Here is a tiny trained network, its code and every weight. The questions are about switching its units off for an input and a target symbol, where a switched-off unit gives its printed mean instead of its output.

import numpy as np


def w(rows, s, z=0):
    codes = np.array(rows[::2]) - 128.0
    scale = np.full(codes.shape[1], s)
    scale[-1] = z or s
    return codes * scale


def norm(h):
    return h / np.sqrt((h * h).mean(-1, keepdims=True) + 1e-5)


def f(y):
    return np.maximum(y, 0)


def softmax(a):
    e = np.exp(a - a.max(-1, keepdims=True))
    return e / e.sum(-1, keepdims=True)


def log_softmax(a):
    a = a - a.max(-1, keepdims=True)
    return a - np.log(np.exp(a).sum(-1, keepdims=True))


def net(x, mask):
    ids = ['Θεημσψ'.index(c) for c in x.split()]
    T = len(ids)
    res = E[ids] + P[:T]
    u = 0
    for l in range(2):
        r = norm(res)
        for j in range(2):
            rows = slice(4 * j, 4 * j + 4)
            q, k, v = (r @ M[l][rows].T for M in (Q, K, V))
            z = softmax(np.where(np.tri(T) > 0, q @ k.T / 4**0.5, -1e9)) @ v
            o = O[l][rows]
            res = res + np.where(mask[u + j], z, o[:, -1]) @ o[:, :-1]
        u += 2
        y = f(norm(res) @ A[l][:, :-1].T + A[l][:, -1])
        res = res + np.where(mask[u : u + 4], y, B[l][:, -1]) @ B[l][:, :-1]
        u += 4
    return log_softmax(norm(res)[-1] @ U[:, :-1].T + U[:, -1])


Q, K, V, O, A, B = {}, {}, {}, {}, {}, {}
E = w([
[108,84,138,157,187,105,226,73,106,148],'Θ',
[73,138,86,98,132,119,138,135,38,57],'ε',
[45,176,127,99,96,140,124,81,214,98],'η',
[254,154,84,120,140,58,152,120,192,148],'μ',
[152,48,239,63,75,146,151,162,138,92],'σ',
[96,188,161,152,75,99,105,30,52,143],'ψ',
],0.0075)
P = w([
[148,72,42,165,120,254,68,128,136,104],'0',
[113,115,114,130,234,135,9,106,119,97],'1',
[125,117,120,202,90,125,115,147,117,62],'2',
[130,138,120,61,180,141,86,128,119,158],'3',
[131,133,128,157,97,71,134,201,146,135],'4',
[183,163,137,101,115,105,168,110,134,65],'5',
[118,136,145,6,178,62,99,135,156,175],'6',
[124,152,178,122,86,18,156,189,177,109],'7',
[182,191,181,49,152,87,158,110,145,85],'8',
],0.0043)
Q[0] = w([
[119,123,131,120,120,94,107,157,111,183],'0.h0',
[150,130,175,162,168,109,86,136,112,139],'0.h0',
[135,126,167,53,93,86,144,104,118,126],'0.h0',
[129,137,114,99,176,111,108,129,125,123],'0.h0',
[96,171,146,25,123,13,210,122,121,105],'0.h1',
[177,155,131,176,92,193,164,102,124,75],'0.h1',
[164,137,129,4,247,219,72,29,119,135],'0.h1',
[160,152,122,161,31,143,229,96,142,69],'0.h1',
],0.011)
K[0] = w([
[126,99,116,98,140,129,160,93,106,137],'0.h0',
[165,109,114,135,113,186,154,88,115,110],'0.h0',
[129,160,87,62,126,69,170,116,97,120],'0.h0',
[140,156,155,93,95,119,155,117,131,102],'0.h0',
[107,161,163,44,96,24,195,138,132,129],'0.h1',
[105,96,118,183,121,105,87,181,130,163],'0.h1',
[160,131,123,235,36,124,193,104,144,7],'0.h1',
[79,141,131,165,123,71,101,221,119,187],'0.h1',
],0.012)
V[0] = w([
[59,75,88,130,105,149,204,107,90,231],'0.h0',
[174,100,254,68,120,134,106,136,127,120],'0.h0',
[134,157,65,151,118,94,136,84,150,170],'0.h0',
[102,159,79,135,113,215,181,179,160,162],'0.h0',
[67,93,177,128,206,120,167,70,105,195],'0.h1',
[138,80,178,99,142,228,152,173,212,117],'0.h1',
[169,97,107,155,219,37,108,199,144,198],'0.h1',
[183,170,136,162,89,151,105,33,180,184],'0.h1',
],0.0051)
O[0] = w([
[164,138,141,118,178,209,107,33,123,50,94],'0.h0',
[125,133,72,106,50,126,252,145,153,101,36],'0.h0',
[156,192,135,126,128,162,99,161,96,148,110],'0.h0',
[149,96,129,126,127,184,126,88,120,167,90],'0.h0',
[178,150,142,27,195,170,128,57,128,82,104],'0.h1',
[138,103,92,69,35,166,214,78,89,145,37],'0.h1',
[94,164,96,18,192,145,111,150,119,247,1],'0.h1',
[187,213,145,142,114,214,176,198,101,106,18],'0.h1',
],0.0039,0.0043)
A[0] = w([
[171,133,53,105,125,195,150,195,40,94,89],'0.n0',
[109,110,142,173,192,125,212,114,127,192,1],'0.n1',
[186,46,79,116,154,253,169,99,87,216,1],'0.n2',
[104,149,168,124,166,32,143,120,86,135,122],'0.n3',
],0.0059,0.0022)
B[0] = w([
[95,120,141,60,101,33,147,219,116,141,161],'0.n0',
[38,83,219,63,194,165,253,107,123,148,145],'0.n1',
[181,126,34,192,146,197,96,182,248,47,135],'0.n2',
[198,152,169,187,99,182,127,133,40,173,255],'0.n3',
],0.0038,0.0052)
Q[1] = w([
[154,127,122,134,101,170,116,110,251,164],'1.h0',
[74,134,169,135,143,148,185,95,132,124],'1.h0',
[173,137,135,169,155,126,151,84,110,182],'1.h0',
[117,194,110,153,89,134,98,77,111,157],'1.h0',
[139,136,134,123,76,154,100,94,210,152],'1.h1',
[147,158,54,131,143,82,131,120,109,129],'1.h1',
[171,89,120,89,120,90,113,187,66,88],'1.h1',
[64,163,105,127,120,140,84,129,127,83],'1.h1',
],0.017)
K[1] = w([
[143,115,47,145,98,248,137,153,133,146],'1.h0',
[175,137,134,77,161,136,135,79,156,89],'1.h0',
[131,207,183,99,158,168,140,149,98,115],'1.h0',
[164,170,150,199,157,136,112,190,166,93],'1.h0',
[126,103,57,161,78,200,149,156,120,138],'1.h1',
[102,173,127,181,192,106,98,177,123,172],'1.h1',
[89,116,167,111,105,4,154,137,136,176],'1.h1',
[117,64,135,184,124,117,68,126,109,79],'1.h1',
],0.014)
V[1] = w([
[138,87,188,99,88,134,62,93,129,189],'1.h0',
[115,102,164,202,151,115,158,83,190,136],'1.h0',
[160,147,86,163,101,161,143,80,76,181],'1.h0',
[104,193,99,118,96,131,73,100,174,101],'1.h0',
[53,148,176,124,105,167,139,220,83,115],'1.h1',
[249,118,222,137,121,142,113,148,122,130],'1.h1',
[128,113,135,169,115,138,214,115,121,185],'1.h1',
[104,130,179,127,79,206,84,119,100,165],'1.h1',
],0.012)
O[1] = w([
[159,94,147,110,58,179,99,49,153,124,138],'1.h0',
[165,134,121,152,172,143,175,135,177,167,211],'1.h0',
[137,152,119,169,121,86,103,75,69,169,53],'1.h0',
[113,115,179,107,108,128,119,190,92,184,146],'1.h0',
[120,62,172,121,146,216,153,97,131,57,132],'1.h1',
[132,124,2,97,71,85,168,42,162,87,108],'1.h1',
[137,172,120,135,197,123,80,74,139,112,1],'1.h1',
[182,83,136,101,101,205,120,56,134,98,113],'1.h1',
],0.0071,0.0065)
A[1] = w([
[162,178,159,166,69,178,68,44,77,198,29],'1.n0',
[140,90,147,131,166,176,105,112,131,102,120],'1.n1',
[31,81,96,132,161,123,92,146,4,50,2],'1.n2',
[121,149,84,196,245,179,122,80,139,117,18],'1.n3',
],0.017,0.0025)
B[1] = w([
[212,250,171,160,82,161,41,34,65,104,185],'1.n0',
[132,149,76,112,88,91,162,143,124,154,177],'1.n1',
[87,68,106,82,243,54,37,110,6,31,254],'1.n2',
[156,72,147,202,254,180,190,84,140,170,181],'1.n3',
],0.0095,0.013)
U = w([
[92,83,85,88,184,97,54,149,63,72,76],'Θ',
[123,106,217,101,80,183,117,240,173,212,254],'ε',
[122,72,46,73,28,162,162,97,232,84,153],'η',
[175,111,92,207,238,177,177,84,181,197,52],'μ',
[131,224,1,156,93,34,134,188,157,219,53],'σ',
[209,219,142,171,60,178,49,70,110,159,142],'ψ',
],0.0035,0.00064)

Each question gives the input, a string of symbols that net reads in full, and the target symbol t.
The units are the heads (4 rows each of Q, K, V and O) and the neurons (one row each of A and B). Each row of codes is followed by its name. A weight is (code - 128) times the scale printed after its matrix; where a second scale follows, it is the last column's (O, A, B and U).
mask holds one flag per unit, layer by layer, with each layer's heads first. A switched-off unit (its flag False) gives its mean, the last column of its rows in O or B, instead of its output. The means were averaged over made-up inputs and are rounded, as every weight is.
A unit's drop is (log p(t) with every unit on - log p(t) with that unit switched off) / (log p(t) with every unit on - log p(t) with every unit switched off).
The circuit of an input: a set's keep is (log p(t) with only the set's units on - log p(t) with every unit switched off) / (log p(t) with every unit on - log p(t) with every unit switched off). Starting from all 12 units, units are removed one at a time, each time the one whose removal leaves the highest keep (on an exact tie, the one counted first), for as long as the keep stays at least 0.8.
units of the circuit, in order: the units of the circuit, biggest drop first
k most important neurons: the k neurons with the biggest drops, biggest first
top k neurons in layer l: the k neurons of layer l with the biggest drops, biggest first
heads that matter: for each layer, one digit per head in row order, 1 if its drop is at least 0.15 and else 0, layers parted by /
input Θ Θ η σ η ε σ Θ, target ε: heads that matter => 01 / 00
input η ψ ε Θ ε, target μ: heads that matter => 01 / 10
input σ η η μ, target σ: heads that matter => 00 / 01
input ε σ ε, target η: heads that matter => 00 / 10
input μ ε ε η ε Θ, target μ: units of the circuit, in order => 0.n1, 1.h0, 1.n3
input ε ε ε μ η, target ε: units of the circuit, in order => 1.n2, 1.h1
input σ η ε ε η η Θ σ Θ, target η: heads that matter => 01 / 00
input Θ η σ Θ, target ε: units of the circuit, in order => 0.h1, 1.n2, 1.h0
input η η ε Θ σ μ η σ, target σ: units of the circuit, in order => 0.h1, 1.h1, 1.n2
input Θ η σ Θ ψ σ ε ε ψ, target η: heads that matter => 01 / 11
input σ σ μ ψ σ ε μ, target ψ: heads that matter => 01 / 10
input ε ε ε σ ψ ε ε μ ε, target σ: units of the circuit, in order => 1.h1, 1.n2, 0.n3
input ε σ ε ε σ η σ η σ, target ε: units of the circuit, in order => 1.n2, 1.n0
input η ψ η, target ψ: units of the circuit, in order => 0.h0, 1.h0, 1.n0
input σ ε η, target μ: units of the circuit, in order => 1.h1, 0.h0, 1.n3, 1.n2
input Θ μ Θ, target σ: units of the circuit, in order => 1.h1
input ψ η ε η σ, target η: units of the circuit, in order => 1.h1, 1.n2
input Θ μ η ε ε η ε, target ε: units of the circuit, in order => 0.h1, 1.h0, 1.n2
input ε σ Θ ε ψ ψ ε ε σ, target μ: units of the circuit, in order => 0.h1, 1.h1, 1.h0, 1.n3
input η ε σ μ ε η ε η, target ψ: 2 most important neurons => 1.n0, 1.n2
input Θ ε ε Θ ε ε η σ η, target σ: 2 most important neurons => 0.n2, 1.n2
input ε σ η Θ Θ ψ ε Θ, target ψ: 3 most important neurons => 1.n0, 1.n2, 0.n3
input ε ε ψ ε ε μ Θ Θ μ, target μ: 2 most important neurons => 1.n3, 1.n2
input Θ η ε η, target σ: heads that matter => 11 / 01
input Θ σ η ε ε ψ σ, target ε: top neuron in layer 0 => 0.n3
input ε ψ ε, target ψ: heads that matter => 00 / 10
input μ σ Θ η ψ ψ Θ σ, target μ: heads that matter => 11 / 10
input ψ ψ Θ ε ε Θ η, target η: heads that matter => 01 / 01
